The rows lie along a hidden order. The number after each row says roughly how far along it the row is, from 0 to 30. A new part has a new order.
[-27.3 -11.8 -19.3 -10.2   7.1   5.4  12.4 -11.0  -0.1  -0.6  -0.3  37.3
  19.8 -29.0  -9.3 -17.0   0.6] -> 22
[-33.7  -7.6  -6.2   0.5   3.3   2.5  -5.4  -0.8   1.5   3.8 -37.4  31.5
  25.5 -12.8   3.8  12.6   4.5] -> 26
[ 66.4  -1.2 -34.5 -11.9   3.6   7.8  16.4  -9.4  -4.2 -14.9  26.1 -21.4
   2.6 -36.2 -29.4 -31.1  -5.0] -> 2
[ 55.9  -1.5   6.5  -7.1  -0.3   2.1  22.7  -9.5  -6.3  -9.3  48.5 -33.6
 -24.1  -9.7 -19.2 -30.3  -6.2] -> 0
[  4.5 -10.4  -3.1  -6.9   2.0   3.5  27.5 -19.6  -5.5   2.0  30.3   9.2
  -4.9 -23.5 -13.4 -26.5  -2.6] -> 10
[  9.9  -9.5 -43.6 -11.6   8.0   8.9  24.6 -16.5  -0.8  -4.9   7.7  23.8
  25.6 -37.9 -17.6 -31.4  -2.1] -> 17
[ 43.1  -0.5   4.8   1.0  -0.1   1.0 -12.3   6.7  -3.2  -8.1 -17.3 -16.3
  -1.4   3.8  -6.0   6.7   0.5] -> 11
[-41.9  -4.8 -12.7   3.8   3.6   1.5  -4.8   0.4   2.0   7.1 -43.8  35.9
  32.7  -0.8   7.6  11.3   4.3] -> 30
[ 54.6   1.3   2.5  -1.4  -1.7  -0.4  -3.4   1.2  -3.7  -8.4   0.6 -29.6
  -7.2  -1.4 -12.5  -6.1  -1.7] -> 6
[ 47.8   0.1   8.9   4.3  -1.6   0.9 -27.6  15.9  -1.8 -11.1 -39.2 -18.2
  -1.9   6.8  -7.4  21.8   2.4] -> 12
[-53.7 -12.7  -4.0  -7.2   7.3   4.3  21.6 -14.5   0.6   6.7  22.3  50.9
  11.0 -19.5  -2.1 -33.2  -2.5] -> 24
[ -6.6  -6.7 -24.3  -2.2   4.2   3.6  -6.6   2.2   0.5  -3.8 -41.0  23.9
  34.4 -18.8  -4.9  13.8   4.8] -> 24

[ -5.7  -8.6  20.2  12.7  23.2  69.5 -75.6  13.7  -5.0 -11.7  12.8  -2.8
   6.5 -10.4  -7.1 -13.6   2.4  -3.0 -21.8  13.3 -13.2  -5.6  12.0] -> 18
[ 17.8  -2.0  -5.1  -0.8   6.4 -24.5  24.3  -8.8  18.7   4.1 -25.3 -10.3
 -11.1   4.5  15.8  13.2   2.8   1.5  14.4   3.0  21.5  20.3 -25.5] -> 7
[ 15.2  -3.3   2.6   0.6  15.1  15.4  -9.9  -0.8   4.5   6.1 -17.3  -7.6
  -3.5  -2.4  12.7   2.7   2.0  -6.1   1.6  -0.7   3.9  14.7 -27.4] -> 12
[ -5.7  -0.9   1.9 -13.8  -0.2  94.2 -18.4   9.2 -17.9   4.0  -7.8  -1.8
 -21.5   1.8  21.0 -27.2 -15.0 -15.6  -9.2 -11.9 -10.6   2.2 -10.6] -> 14
[  4.5  -1.6  -8.9  -0.7 -10.1  47.8  37.2   0.2  10.6  -0.1  -2.9  -4.5
   4.8   7.9  -7.4  -8.4   7.5  -1.1  10.2   5.0  10.1  -1.7  -0.9] -> 0
[ 17.6  -4.6   0.6  11.1  13.5  73.2  -2.8  -0.4   9.4  -2.6  -5.6  -3.4
  -5.5  -2.4   1.8  -7.4   7.6  -5.6  -3.6  13.7   5.0  -3.2 -10.8] -> 5
[ 22.5  -6.2   1.8  11.2  10.2  81.5 -23.4   7.2   4.8   1.9  -9.6  -3.7
  -0.3 -13.0   1.0   1.1  10.1 -12.7  -4.3  12.7   2.0  -9.7 -15.7] -> 5
[ -2.7   4.2   7.1 -12.2  15.6 -28.3 -12.5  -4.5  -7.0  -1.1 -10.4  -8.6
 -17.3   4.1  33.6 -11.7  -9.5 -12.3   3.2  -1.2  -8.7  12.3  -0.5] -> 20
[  7.0  -2.6  17.5   8.5  13.3  73.6 -46.7  11.4  -6.1   3.8   3.8  -1.5
  11.5  -6.8  -7.1  -8.5   2.1  -8.5 -14.2  -3.0 -14.7 -10.4  -4.2] -> 13
[ 38.9  -8.5   9.1  -3.0  25.4   3.6 -25.6  -7.4  19.6   5.3 -30.2 -12.9
 -16.4  -5.6  28.3   7.8   2.0  -9.2   5.9  -5.6  -4.2  41.2 -27.6] -> 15
[ 21.9   0.6  21.2   2.8  33.2 -87.3 -52.2  -7.5 -10.9  12.2 -14.6  -4.4
 -14.0 -13.3  11.5  24.9  -5.2  -4.1  -4.3  -7.7  -6.7  29.5 -35.8] -> 30
